Here is a tiny trained network, its code and every weight. The questions are about switching its units off for an input and a target symbol, where a switched-off unit gives its printed mean instead of its output.

import numpy as np


def w(rows, s, z=0):
    codes = np.array(rows[::2]) - 128.0
    scale = np.full(codes.shape[1], s)
    scale[-1] = z or s
    return codes * scale


def f(y):
    return y / 2 * (1 + np.tanh(0.7978845608 * (y + 0.044715 * y**3)))


def softmax(a):
    e = np.exp(a - a.max(-1, keepdims=True))
    return e / e.sum(-1, keepdims=True)


def log_softmax(a):
    a = a - a.max(-1, keepdims=True)
    return a - np.log(np.exp(a).sum(-1, keepdims=True))


def net(x, mask):
    ids = ['βγεζηθμξπσ'.index(c) for c in x.split()]
    T = len(ids)
    res = E[ids] + P[:T]
    r = res
    for j in range(2):
        rows = slice(4 * j, 4 * j + 4)
        q, k, v = (r @ M[0][rows].T for M in (Q, K, V))
        z = softmax(np.where(np.tri(T) > 0, q @ k.T / 4**0.5, -1e9)) @ v
        o = O[0][rows]
        res = res + np.where(mask[j], z, o[:, -1]) @ o[:, :-1]
    y = f(res @ A[0][:, :-1].T + A[0][:, -1])
    res = res + np.where(mask[2:18], y, B[0][:, -1]) @ B[0][:, :-1]
    return log_softmax(res[-1] @ U[:, :-1].T + U[:, -1])


Q, K, V, O, A, B = {}, {}, {}, {}, {}, {}
E = w([
[74,121,136,123],'β',
[216,144,129,159],'γ',
[221,87,67,181],'ε',
[68,63,92,146],'ζ',
[132,219,247,88],'η',
[66,157,188,95],'θ',
[136,49,55,167],'μ',
[136,106,104,166],'ξ',
[159,173,185,115],'π',
[13,76,126,104],'σ',
],0.012)
P = w([
[176,54,166,72],'0',
[110,73,170,142],'1',
[143,115,113,92],'2',
[100,89,149,156],'3',
[136,134,98,91],'4',
[106,113,142,177],'5',
[129,151,86,97],'6',
[88,129,142,192],'7',
[123,167,76,111],'8',
[82,139,138,213],'9',
[121,181,66,117],'10',
[78,156,132,228],'11',
[111,195,60,134],'12',
[113,160,115,253],'13',
],0.016)
Q[0] = w([
[126,117,175,244],'h1',
[128,180,91,5],'h1',
[99,122,245,235],'h1',
[54,113,149,192],'h1',
[151,126,102,145],'h2',
[157,131,88,117],'h2',
[99,159,138,133],'h2',
[105,120,126,122],'h2',
],0.019)
K[0] = w([
[193,19,199,101],'h1',
[49,235,105,178],'h1',
[168,30,251,34],'h1',
[102,42,143,80],'h1',
[114,146,106,54],'h2',
[164,122,109,96],'h2',
[136,136,120,170],'h2',
[143,141,147,145],'h2',
],0.015)
V[0] = w([
[45,94,185,67],'h1',
[5,70,88,119],'h1',
[206,50,65,157],'h1',
[113,82,13,150],'h1',
[119,179,68,158],'h2',
[154,60,91,75],'h2',
[181,104,150,99],'h2',
[158,179,39,52],'h2',
],0.012)
O[0] = w([
[75,181,159,219,210],'h1',
[61,113,255,183,141],'h1',
[229,14,121,181,254],'h1',
[174,56,230,144,140],'h1',
[115,90,151,45,42],'h2',
[122,190,144,153,187],'h2',
[57,132,108,156,152],'h2',
[55,136,211,55,17],'h2',
],0.0099,0.0053)
A[0] = w([
[119,157,120,156,19],'n1',
[153,79,106,120,109],'n2',
[128,183,75,80,32],'n3',
[64,157,120,154,36],'n4',
[151,187,154,149,117],'n5',
[87,117,115,9,100],'n6',
[88,165,164,90,114],'n7',
[185,73,136,80,28],'n8',
[135,124,166,164,42],'n9',
[149,137,122,157,50],'n10',
[124,102,181,87,92],'n11',
[128,101,182,121,155],'n12',
[149,100,158,46,79],'n13',
[139,113,95,161,5],'n14',
[122,91,173,155,30],'n15',
[170,177,190,88,109],'n16',
],0.015,0.013)
B[0] = w([
[121,129,155,39,157],'n1',
[206,198,183,88,254],'n2',
[109,49,151,106,213],'n3',
[169,170,174,85,233],'n4',
[89,109,108,135,203],'n5',
[142,189,139,180,145],'n6',
[165,97,84,146,172],'n7',
[7,152,149,136,237],'n8',
[88,68,128,79,209],'n9',
[110,125,127,83,155],'n10',
[142,188,134,171,140],'n11',
[142,110,75,110,227],'n12',
[138,95,90,160,143],'n13',
[94,148,175,98,177],'n14',
[113,140,74,35,225],'n15',
[107,63,161,75,131],'n16',
],0.012,0.0094)
U = w([
[67,144,185,251,199],'β',
[201,216,83,74,96],'γ',
[131,170,237,118,113],'ε',
[96,51,131,158,141],'ζ',
[95,191,69,19,1],'η',
[79,255,128,139,119],'θ',
[167,95,163,47,86],'μ',
[187,108,166,201,195],'ξ',
[110,176,16,152,189],'π',
[21,139,205,116,118],'σ',
],0.0065,0.0086)

Each question gives the input, a string of symbols that net reads in full, and the target symbol t.
The units are the heads (4 rows each of Q, K, V and O) and the neurons (one row each of A and B). Each row of codes is followed by its name. A weight is (code - 128) times the scale printed after its matrix; where a second scale follows, it is the last column's (O, A, B and U).
mask holds one flag per unit, heads first, then neurons. A switched-off unit (its flag False) gives its mean, the last column of its rows in O or B, instead of its output. The means were averaged over made-up inputs and are rounded, as every weight is.
A unit's drop is (log p(t) with every unit on - log p(t) with that unit switched off) / (log p(t) with every unit on - log p(t) with every unit switched off).
The circuit of an input: a set's keep is (log p(t) with only the set's units on - log p(t) with every unit switched off) / (log p(t) with every unit on - log p(t) with every unit switched off). Starting from the 12 units with the biggest drops (on a tie, the unit counted first), units are removed one at a time, each time the one whose removal leaves the highest keep (on an exact tie, the one counted first), for as long as the keep stays at least 0.8.
circuit, biggest first: the units of the circuit, biggest drop first
top k neurons: the k neurons with the biggest drops, biggest first
drop when u is switched off: that unit's drop, to one decimal
input β ε μ γ ξ σ ξ σ ζ, target ζ: top 4 neurons -> [n2; n4; n12; n8]
input β π θ π γ π π, target π: circuit, biggest first -> [h1; n2; n4]
input ξ ε ζ σ θ γ ζ θ, target ξ: circuit, biggest first -> [h1; n8; n15]
input ξ σ β σ π ξ ξ σ θ ε σ ε ξ γ, target ξ: circuit, biggest first -> [h1; n15]
input γ γ ξ ζ θ π σ η ζ β, target γ: circuit, biggest first -> [h1; n2]
input γ β π θ ζ γ γ π γ θ ζ ε, target γ: circuit, biggest first -> [h1; n2]
input π θ ζ ξ σ μ π ξ μ ζ μ ξ, target π: circuit, biggest first -> [h1]
input ζ σ β γ ζ π ζ γ, target ζ: top 2 neurons -> [n9; n2]
input μ σ μ β, target μ: circuit, biggest first -> [h1; n15]
input π σ θ ε ε η, target π: circuit, biggest first -> [h1; n2]
input σ ε π π ζ ε, target σ: circuit, biggest first -> [h1; n9; n15]
input μ σ ζ π ξ π, target μ: circuit, biggest first -> [h1; n15]
input θ μ ε, target ε: circuit, biggest first -> [h1; n2; n8]
input θ ε ε σ σ θ μ, target μ: top 2 neurons -> [n15; n2]
input π σ ξ μ ζ ξ ξ γ π η μ π, target π: circuit, biggest first -> [h1]
input β γ σ σ π π μ, target μ: top 3 neurons -> [n2; n15; n12]
input ζ μ σ ξ, target ζ: top 3 neurons -> [n9; n2; n4]
input ξ γ γ σ σ σ γ π θ σ π ε, target ξ: top 2 neurons -> [n8; n15]
input μ σ σ θ, target μ: top 3 neurons -> [n15; n2; n9]
input μ μ η σ θ, target θ: top neuron -> [n4]
input γ μ ξ γ θ, target θ: top 4 neurons -> [n4; n9; n12; n15]
input ε θ ε η π π γ π μ γ, target ε: top 2 neurons -> [n2; n8]
input ζ ξ μ π γ ζ γ β ξ ζ π π π μ, target ζ: drop when n2 is switched off -> 0.2
